Below are the code and all the weights of a small trained network. Each question names an input and a target symbol and asks about switching units off, where a switched-off unit gives its printed mean instead of its output.

import numpy as np


def w(rows, s, z=0):
    codes = np.array(rows[::2]) - 128.0
    scale = np.full(codes.shape[1], s)
    scale[-1] = z or s
    return codes * scale


def norm(h):
    return h / np.sqrt((h * h).mean(-1, keepdims=True) + 1e-5)


def f(y):
    return np.maximum(y, 0)


def softmax(a):
    e = np.exp(a - a.max(-1, keepdims=True))
    return e / e.sum(-1, keepdims=True)


def log_softmax(a):
    a = a - a.max(-1, keepdims=True)
    return a - np.log(np.exp(a).sum(-1, keepdims=True))


def net(x, mask):
    ids = ['βζθμψω'.index(c) for c in x.split()]
    T = len(ids)
    res = E[ids] + P[:T]
    q, k, v = (norm(res) @ M[0].T for M in (Q, K, V))
    z = softmax(np.where(np.tri(T) > 0, q @ k.T / 2**0.5, -1e9)) @ v
    res = res + np.where(mask[0], z, O[0][:, -1]) @ O[0][:, :-1]
    y = f(norm(res) @ A[0][:, :-1].T + A[0][:, -1])
    res = res + np.where(mask[1:25], y, B[0][:, -1]) @ B[0][:, :-1]
    return log_softmax(norm(res)[-1] @ U[:, :-1].T + U[:, -1])


Q, K, V, O, A, B = {}, {}, {}, {}, {}, {}
E = w([
[52,122,98],'β',
[124,249,54],'ζ',
[119,133,176],'θ',
[45,135,97],'μ',
[121,201,111],'ψ',
[159,143,92],'ω',
],0.021)
P = w([
[45,202,29],'0',
[57,168,3],'1',
[63,146,8],'2',
[72,136,22],'3',
[82,126,32],'4',
[91,114,42],'5',
[102,104,53],'6',
[113,91,64],'7',
[129,73,76],'8',
[120,64,91],'9',
[109,54,108],'10',
],0.0041)
Q[0] = w([
[163,242,92],'head 0',
[69,255,136],'head 0',
],0.0086)
K[0] = w([
[182,53,2],'head 0',
[240,121,128],'head 0',
],0.0068)
V[0] = w([
[23,179,78],'head 0',
[137,88,3],'head 0',
],0.0071)
O[0] = w([
[164,202,246,254],'head 0',
[254,89,146,207],'head 0',
],0.007,0.0062)
A[0] = w([
[140,81,159,196],'neuron 0',
[175,142,180,29],'neuron 1',
[90,223,133,154],'neuron 2',
[39,76,108,148],'neuron 3',
[136,172,89,129],'neuron 4',
[137,111,55,98],'neuron 5',
[83,95,40,192],'neuron 6',
[124,103,202,158],'neuron 7',
[169,139,171,134],'neuron 8',
[56,110,160,112],'neuron 9',
[89,106,202,213],'neuron 10',
[157,100,168,16],'neuron 11',
[187,183,166,159],'neuron 12',
[175,131,98,144],'neuron 13',
[150,173,116,96],'neuron 14',
[148,124,70,89],'neuron 15',
[116,159,221,127],'neuron 16',
[92,75,156,122],'neuron 17',
[112,171,55,2],'neuron 18',
[158,54,119,97],'neuron 19',
[173,8,125,100],'neuron 20',
[108,106,21,102],'neuron 21',
[103,13,145,112],'neuron 22',
[164,84,139,152],'neuron 23',
],0.014,0.0054)
B[0] = w([
[134,66,137,137],'neuron 0',
[125,164,143,141],'neuron 1',
[134,79,126,245],'neuron 2',
[149,167,136,166],'neuron 3',
[125,109,135,182],'neuron 4',
[97,150,180,136],'neuron 5',
[120,186,116,156],'neuron 6',
[156,139,114,148],'neuron 7',
[104,127,122,165],'neuron 8',
[165,93,116,167],'neuron 9',
[163,138,98,176],'neuron 10',
[90,176,142,128],'neuron 11',
[101,137,117,225],'neuron 12',
[141,118,154,169],'neuron 13',
[112,115,125,174],'neuron 14',
[113,123,97,141],'neuron 15',
[103,146,148,179],'neuron 16',
[100,100,90,141],'neuron 17',
[172,123,136,141],'neuron 18',
[182,4,102,130],'neuron 19',
[175,27,114,132],'neuron 20',
[107,161,186,141],'neuron 21',
[143,191,146,130],'neuron 22',
[130,129,158,138],'neuron 23',
],0.015,0.012)
U = w([
[174,217,227,86],'β',
[196,70,128,253],'ζ',
[128,150,98,12],'θ',
[145,167,65,27],'μ',
[9,171,131,171],'ψ',
[79,68,5,108],'ω',
],0.015,0.0051)

Each question gives the input, a string of symbols that net reads in full, and the target symbol t.
The units are the heads (2 rows each of Q, K, V and O) and the neurons (one row each of A and B). Each row of codes is followed by its name. A weight is (code - 128) times the scale printed after its matrix; where a second scale follows, it is the last column's (O, A, B and U).
mask holds one flag per unit, heads first, then neurons. A switched-off unit (its flag False) gives its mean, the last column of its rows in O or B, instead of its output. The means were averaged over made-up inputs and are rounded, as every weight is.
A unit's drop is (log p(t) with every unit on - log p(t) with that unit switched off) / (log p(t) with every unit on - log p(t) with every unit switched off).
The circuit of an input: a set's keep is (log p(t) with only the set's units on - log p(t) with every unit switched off) / (log p(t) with every unit on - log p(t) with every unit switched off). Starting from the 12 units with the biggest drops (on a tie, the unit counted first), units are removed one at a time, each time the one whose removal leaves the highest keep (on an exact tie, the one counted first), for as long as the keep stays at least 0.8.
units of the circuit, in order: the units of the circuit, biggest drop first
most important unit: the unit with the biggest drop
k most important neurons: the k neurons with the biggest drops, biggest first
drop when u is switched off: that unit's drop, to one decimal
input θ ψ ω, target β: units of the circuit, in order => neuron 2; neuron 5; neuron 10
input β ψ ω ψ ψ ψ, target ψ: units of the circuit, in order => neuron 12; neuron 10; neuron 3
input β β ζ ω ω ψ θ μ, target β: most important unit => neuron 3
input μ ψ ψ ψ ω ω ψ ω β, target β: units of the circuit, in order => neuron 3; neuron 12
input θ β ζ θ, target ζ: 2 most important neurons => neuron 9; neuron 10
input θ θ β ω ψ ψ β μ, target μ: 2 most important neurons => neuron 3; neuron 9
input β ψ β μ β μ, target ζ: 3 most important neurons => neuron 9; neuron 12; neuron 2
input ψ β μ β μ, target ζ: 3 most important neurons => neuron 9; neuron 12; neuron 10
input θ β ζ θ ω, target β: 4 most important neurons => neuron 2; neuron 5; neuron 13; neuron 9
input ψ μ ψ β ω ω ψ, target ω: 3 most important neurons => neuron 12; neuron 3; neuron 16
input ψ ψ μ ζ μ, target μ: 2 most important neurons => neuron 3; neuron 6
input θ ψ ψ θ ω θ θ ψ ω β ψ, target ω: drop when neuron 12 is switched off => 0.2
input ω θ θ, target ζ: drop when head 0 is switched off => 3.7
input ψ ψ ω ζ θ ψ ψ ψ β, target μ: drop when neuron 11 is switched off => 0.0
input ω μ ω ψ ψ ψ β ψ β β, target ζ: units of the circuit, in order => neuron 9
input β θ ω θ β ζ β ψ ψ ω β, target μ: drop when neuron 3 is switched off => 0.2
